Here is a tiny trained network, its code and every weight. The questions are about switching its units off for an input and a class, where a switched-off unit gives its printed mean instead of its output.

import numpy as np


def w(rows, s, z=0):
    codes = np.array(rows[::2]) - 128.0
    scale = np.full(codes.shape[1], s)
    scale[-1] = z or s
    return codes * scale


def f(y):
    return np.maximum(y, 0)


def log_softmax(a):
    a = a - a.max(-1, keepdims=True)
    return a - np.log(np.exp(a).sum(-1, keepdims=True))


def net(x, mask):
    res = np.array(x, float).reshape(1, 6) / 4 @ E
    y = f(res @ A[0][:, :-1].T + A[0][:, -1])
    res = res + np.where(mask, y, B[0][:, -1]) @ B[0][:, :-1]
    return log_softmax(res[-1] @ U[:, :-1].T + U[:, -1])


A, B = {}, {}
E = w([
[105,136,9,183,40,53,126,133,105],'x0',
[158,166,116,155,158,108,126,124,138],'x1',
[142,156,109,132,144,108,122,139,148],'x2',
[90,218,177,154,119,183,33,222,53],'x3',
[105,48,36,154,210,110,1,113,101],'x4',
[127,132,128,129,122,131,124,117,126],'x5',
],0.0088)
A[0] = w([
[126,83,3,152,99,98,81,122,100,71],'n0',
[96,123,112,162,153,133,136,116,132,148],'n1',
[119,144,127,158,109,126,77,158,55,226],'n2',
[104,182,125,159,107,156,57,173,67,2],'n3',
[111,117,101,108,151,133,128,118,177,120],'n4',
[129,193,179,132,100,167,95,192,77,142],'n5',
[110,169,60,167,27,86,148,160,93,126],'n6',
[140,108,193,120,141,97,171,133,111,108],'n7',
[116,76,92,127,217,154,33,129,116,123],'n8',
],0.014,0.0064)
B[0] = w([
[29,132,162,173,179,80,79,168,2,241],'n0',
[143,109,155,77,72,147,90,165,55,156],'n1',
[109,160,139,90,134,187,127,117,211,234],'n2',
[218,77,109,117,70,96,196,89,150,216],'n3',
[121,96,119,142,72,120,138,131,106,162],'n4',
[14,168,138,157,189,128,78,159,87,254],'n5',
[235,68,122,90,124,147,162,85,180,241],'n6',
[192,163,73,123,104,166,78,124,182,180],'n7',
[213,122,117,121,82,118,207,96,185,255],'n8',
],0.01,0.013)
U = w([
[179,124,163,63,123,185,182,93,254,228],'0',
[229,26,103,114,99,55,213,71,158,148],'1',
[16,139,169,204,219,93,11,213,43,4],'2',
],0.0064,0.0029)

Each question gives the input, the list of numbers given to net, and the class t.
The units are the neurons (one row each of A and B). Each row of codes is followed by its name. A weight is (code - 128) times the scale printed after its matrix; where a second scale follows, it is the last column's (A, B and U).
mask holds one flag per neuron, in row order. A switched-off neuron (its flag False) gives its mean, the last column of its row in B, instead of its output. The means were averaged over made-up inputs and are rounded, as every weight is.
A unit's drop is (log p(t) with every unit on - log p(t) with that unit switched off) / (log p(t) with every unit on - log p(t) with every unit switched off).
The circuit of an input: a set's keep is (log p(t) with only the set's units on - log p(t) with every unit switched off) / (log p(t) with every unit on - log p(t) with every unit switched off). Starting from all 9 units, units are removed one at a time, each time the one whose removal leaves the highest keep (on an exact tie, the one counted first), for as long as the keep stays at least 0.8.
units of the circuit, in order: the units of the circuit, biggest drop first
most important unit: the unit with the biggest drop
top k neurons: the k neurons with the biggest drops, biggest first
drop when u is switched off: that unit's drop, to one decimal
input [-5,-3,0,8,7,-5], class 0: most important unit -> n2
input [0,-4,-1,6,-3,7], class 2: top 4 neurons -> (n5, n8, n7, n6)
input [-8,-3,-2,-2,7,-6], class 1: top 2 neurons -> (n2, n8)
input [-1,3,0,6,-1,-2], class 2: top 2 neurons -> (n5, n8)
input [-3,-5,-7,4,0,-8], class 2: top 3 neurons -> (n5, n6, n8)
input [8,-3,-7,5,8,-5], class 1: top 3 neurons -> (n8, n3, n6)
input [-8,6,5,-2,8,-8], class 1: top 2 neurons -> (n8, n2)
input [-1,1,4,4,4,-2], class 0: top 2 neurons -> (n2, n8)
input [4,-4,4,4,7,-4], class 1: top 3 neurons -> (n8, n3, n0)
input [5,-8,-2,5,8,-8], class 1: top 2 neurons -> (n8, n3)
input [6,7,-1,7,7,2], class 1: top 2 neurons -> (n3, n8)
input [-3,5,6,2,-8,-5], class 2: drop when n8 is switched off -> 0.1
input [-4,-6,6,3,-3,3], class 2: drop when n5 is switched off -> 0.1
input [5,-4,-6,-5,8,-3], class 2: units of the circuit, in order -> (n0)
input [-4,-5,5,4,-8,-3], class 2: drop when n5 is switched off -> 0.3
